Below is a small trained network, with its code and all its weights. Each question gives an input and a target symbol and asks what happens when units are switched off, that is, made to give their printed mean instead of their output.

import numpy as np


def w(rows, s, z=0):
    codes = np.array(rows[::2]) - 128.0
    scale = np.full(codes.shape[1], s)
    scale[-1] = z or s
    return codes * scale


def norm(h):
    return h / np.sqrt((h * h).mean(-1, keepdims=True) + 1e-5)


def f(y):
    return y / 2 * (1 + np.tanh(0.7978845608 * (y + 0.044715 * y**3)))


def softmax(a):
    e = np.exp(a - a.max(-1, keepdims=True))
    return e / e.sum(-1, keepdims=True)


def log_softmax(a):
    a = a - a.max(-1, keepdims=True)
    return a - np.log(np.exp(a).sum(-1, keepdims=True))


def net(x, mask):
    ids = ['αβγεζλσ'.index(c) for c in x.split()]
    T = len(ids)
    res = E[ids] + P[:T]
    r = norm(res)
    for j in range(3):
        rows = slice(3 * j, 3 * j + 3)
        q, k, v = (r @ M[0][rows].T for M in (Q, K, V))
        z = softmax(np.where(np.tri(T) > 0, q @ k.T / 3**0.5, -1e9)) @ v
        o = O[0][rows]
        res = res + np.where(mask[j], z, o[:, -1]) @ o[:, :-1]
    y = f(norm(res) @ A[0][:, :-1].T + A[0][:, -1])
    res = res + np.where(mask[3:7], y, B[0][:, -1]) @ B[0][:, :-1]
    return log_softmax(norm(res)[-1] @ U[:, :-1].T + U[:, -1])


Q, K, V, O, A, B = {}, {}, {}, {}, {}, {}
E = w([
[93,254,171],'α',
[59,90,99],'β',
[175,220,91],'γ',
[33,187,75],'ε',
[219,19,78],'ζ',
[29,133,138],'λ',
[195,113,143],'σ',
],0.0077)
P = w([
[97,27,193],'0',
[47,158,4],'1',
[55,191,12],'2',
[75,153,85],'3',
[97,146,73],'4',
[108,145,81],'5',
[114,142,64],'6',
[142,149,42],'7',
[117,145,74],'8',
[121,135,75],'9',
[103,159,92],'10',
[166,82,140],'11',
],0.0039)
Q[0] = w([
[133,72,255],'h0',
[28,121,153],'h0',
[116,154,113],'h0',
[122,169,80],'h1',
[65,161,111],'h1',
[117,164,125],'h1',
[91,115,155],'h2',
[179,161,161],'h2',
[130,75,177],'h2',
],0.0098)
K[0] = w([
[50,189,2],'h0',
[90,109,69],'h0',
[127,108,193],'h0',
[181,92,187],'h1',
[186,160,103],'h1',
[246,129,157],'h1',
[205,130,175],'h2',
[46,126,156],'h2',
[171,70,104],'h2',
],0.0085)
V[0] = w([
[111,200,140],'h0',
[84,176,116],'h0',
[128,1,191],'h0',
[223,183,127],'h1',
[136,73,141],'h1',
[208,107,162],'h1',
[112,182,91],'h2',
[161,124,62],'h2',
[108,83,126],'h2',
],0.0079)
O[0] = w([
[99,197,29,28],'h0',
[95,166,95,94],'h0',
[103,53,227,153],'h0',
[86,95,151,68],'h1',
[159,159,177,105],'h1',
[82,124,223,12],'h1',
[90,57,144,242],'h2',
[253,95,215,249],'h2',
[123,155,96,143],'h2',
],0.0042,0.0019)
A[0] = w([
[110,100,98,50],'n0',
[5,196,138,128],'n1',
[104,2,106,197],'n2',
[25,196,218,253],'n3',
],0.0074,0.0025)
B[0] = w([
[89,168,254,126],'n0',
[183,94,126,211],'n1',
[123,227,119,252],'n2',
[145,105,92,217],'n3',
],0.0096,0.004)
U = w([
[60,214,101,153],'α',
[143,195,132,189],'β',
[146,176,60,119],'γ',
[151,162,95,37],'ε',
[254,13,211,185],'ζ',
[172,121,65,3],'λ',
[199,34,231,96],'σ',
],0.0064,0.0038)

Each question gives the input, a string of symbols that net reads in full, and the target symbol t.
The units are the heads (3 rows each of Q, K, V and O) and the neurons (one row each of A and B). Each row of codes is followed by its name. A weight is (code - 128) times the scale printed after its matrix; where a second scale follows, it is the last column's (O, A, B and U).
mask holds one flag per unit, heads first, then neurons. A switched-off unit (its flag False) gives its mean, the last column of its rows in O or B, instead of its output. The means were averaged over made-up inputs and are rounded, as every weight is.
A unit's drop is (log p(t) with every unit on - log p(t) with that unit switched off) / (log p(t) with every unit on - log p(t) with every unit switched off).
The circuit of an input: a set's keep is (log p(t) with only the set's units on - log p(t) with every unit switched off) / (log p(t) with every unit on - log p(t) with every unit switched off). Starting from all 7 units, units are removed one at a time, each time the one whose removal leaves the highest keep (on an exact tie, the one counted first), for as long as the keep stays at least 0.8.
circuit, biggest first: the units of the circuit, biggest drop first
unit that matters most: the unit with the biggest drop
top k neurons: the k neurons with the biggest drops, biggest first
which heads matter: for each layer, one digit per head in row order, 1 if its drop is at least 0.15 and else 0, layers parted by /
drop of u: that unit's drop, to one decimal
input ζ γ ζ ζ λ λ, target ζ: which heads matter => 000
input σ ε σ, target σ: unit that matters most => h0
input γ β ζ ζ γ ζ ζ α, target ζ: circuit, biggest first => [n2, h1, n1]
input ζ ζ β λ β λ γ γ, target ζ: circuit, biggest first => [h0, n2]
input ζ ε σ ζ σ β σ β ζ ζ γ γ, target ζ: circuit, biggest first => [n2, h0]
input γ ε ζ ζ ζ ζ ζ ε ζ β ε, target ζ: circuit, biggest first => [n1, h0]
input ζ γ β α γ σ ζ σ α, target ζ: circuit, biggest first => [n2, n1, h1]
input α ζ γ ζ ζ ε γ γ ζ λ ζ β, target α: which heads matter => 000
input ζ γ σ, target ζ: which heads matter => 100
input ζ ζ γ ε ε α γ ε γ ε λ β, target α: which heads matter => 000
input σ γ β γ, target σ: drop of h0 => 0.7
input ζ γ σ ζ ζ ζ ζ λ, target ζ: drop of h1 => 0.9
input σ σ γ ε γ, target σ: drop of h0 => 0.8
input σ γ ε ζ σ β β γ ζ ζ ε, target ζ: top neuron => [n1]
